Below are the code and all the weights of a small trained network. Each question names an input and a class and asks about switching units off, where a switched-off unit gives its printed mean instead of its output.

import numpy as np


def w(rows, s, z=0):
    codes = np.array(rows[::2]) - 128.0
    scale = np.full(codes.shape[1], s)
    scale[-1] = z or s
    return codes * scale


def f(y):
    return y / 2 * (1 + np.tanh(0.7978845608 * (y + 0.044715 * y**3)))


def log_softmax(a):
    a = a - a.max(-1, keepdims=True)
    return a - np.log(np.exp(a).sum(-1, keepdims=True))


def net(x, mask):
    res = np.array(x, float).reshape(1, 5) / 4 @ E
    y = f(res @ A[0][:, :-1].T + A[0][:, -1])
    res = res + np.where(mask, y, B[0][:, -1]) @ B[0][:, :-1]
    return log_softmax(res[-1] @ U[:, :-1].T + U[:, -1])


A, B = {}, {}
E = w([
[86,126,104,104,58,161,54],'x0',
[171,160,151,178,141,145,202],'x1',
[254,95,39,130,107,97,133],'x2',
[151,61,121,231,196,178,54],'x3',
[129,28,160,85,216,54,146],'x4',
],0.0088)
A[0] = w([
[216,66,61,53,93,157,173,29],'N0',
[170,136,42,179,40,140,149,117],'N1',
[206,100,48,89,148,160,144,2],'N2',
[160,34,102,119,134,48,191,217],'N3',
[54,163,135,119,171,125,114,40],'N4',
[232,107,20,118,86,71,91,70],'N5',
[57,99,160,121,124,169,140,99],'N6',
[145,169,110,116,208,82,210,200],'N7',
[137,153,130,44,93,88,169,39],'N8',
[150,77,73,254,153,162,38,163],'N9',
[132,171,102,78,49,114,164,132],'N10',
[125,72,170,137,152,31,127,151],'N11',
],0.0085,0.0028)
B[0] = w([
[124,157,129,92,153,73,215,183],'N0',
[65,135,140,147,118,215,77,204],'N1',
[70,157,144,221,221,166,213,171],'N2',
[50,174,149,142,78,205,51,205],'N3',
[95,146,141,135,198,112,183,158],'N4',
[27,181,126,159,197,186,182,222],'N5',
[145,207,149,117,202,86,196,167],'N6',
[179,156,113,86,117,182,13,191],'N7',
[253,111,68,214,123,34,170,172],'N8',
[240,143,69,92,105,61,120,254],'N9',
[185,73,46,106,91,95,106,193],'N10',
[127,83,147,95,36,163,75,179],'N11',
],0.0074,0.0097)
U = w([
[2,191,161,199,231,164,202,85],'0',
[130,139,119,139,87,187,72,217],'1',
[235,67,80,176,88,74,118,5],'2',
[64,102,151,185,28,216,78,191],'3',
],0.006,0.0031)

Each question gives the input, the list of numbers given to net, and the class t.
The units are the neurons (one row each of A and B). Each row of codes is followed by its name. A weight is (code - 128) times the scale printed after its matrix; where a second scale follows, it is the last column's (A, B and U).
mask holds one flag per neuron, in row order. A switched-off neuron (its flag False) gives its mean, the last column of its row in B, instead of its output. The means were averaged over made-up inputs and are rounded, as every weight is.
A unit's drop is (log p(t) with every unit on - log p(t) with that unit switched off) / (log p(t) with every unit on - log p(t) with every unit switched off).
The circuit of an input: a set's keep is (log p(t) with only the set's units on - log p(t) with every unit switched off) / (log p(t) with every unit on - log p(t) with every unit switched off). Starting from all 12 units, units are removed one at a time, each time the one whose removal leaves the highest keep (on an exact tie, the one counted first), for as long as the keep stays at least 0.8.
circuit, biggest first: the units of the circuit, biggest drop first
unit that matters most: the unit with the biggest drop
k most important neurons: the k neurons with the biggest drops, biggest first
drop of u: that unit's drop, to one decimal
input [-8,-8,-7,1,6], class 1: circuit, biggest first	[N11]
input [-1,-2,6,-4,8], class 3: 3 most important neurons	[N3; N11; N7]
input [1,5,8,8,-7], class 0: 3 most important neurons	[N5; N2; N1]
input [-8,-5,-6,-5,4], class 1: 2 most important neurons	[N7; N11]
input [-8,7,1,6,7], class 1: circuit, biggest first	[N3; N7]
input [3,6,5,-2,5], class 0: circuit, biggest first	[N5; N9]
input [5,7,4,-5,6], class 3: 2 most important neurons	[N3; N9]
input [1,5,-2,-8,-7], class 2: circuit, biggest first	[N8; N10]
input [0,2,-4,-5,8], class 3: circuit, biggest first	[N11; N3]
input [-5,-6,6,4,5], class 0: 4 most important neurons	[N5; N2; N0; N10]
input [-8,4,-2,-7,2], class 1: 3 most important neurons	[N7; N3; N9]
input [5,-5,1,6,1], class 2: 2 most important neurons	[N9; N3]
input [-7,1,8,-7,0], class 0: 3 most important neurons	[N5; N2; N0]
input [2,8,-5,8,-1], class 2: 2 most important neurons	[N9; N5]
input [0,6,-4,-8,8], class 2: circuit, biggest first	[N8]
input [1,7,-6,-7,1], class 2: 3 most important neurons	[N8; N5; N10]
input [-1,-1,1,5,-4], class 2: 3 most important neurons	[N9; N3; N5]
input [-4,1,8,6,-8], class 0: drop of N5	0.5
input [3,8,0,-6,-1], class 2: drop of N10	0.2
input [4,2,7,-7,-3], class 0: drop of N5	1.1
input [-1,-2,0,5,0], class 2: unit that matters most	N9
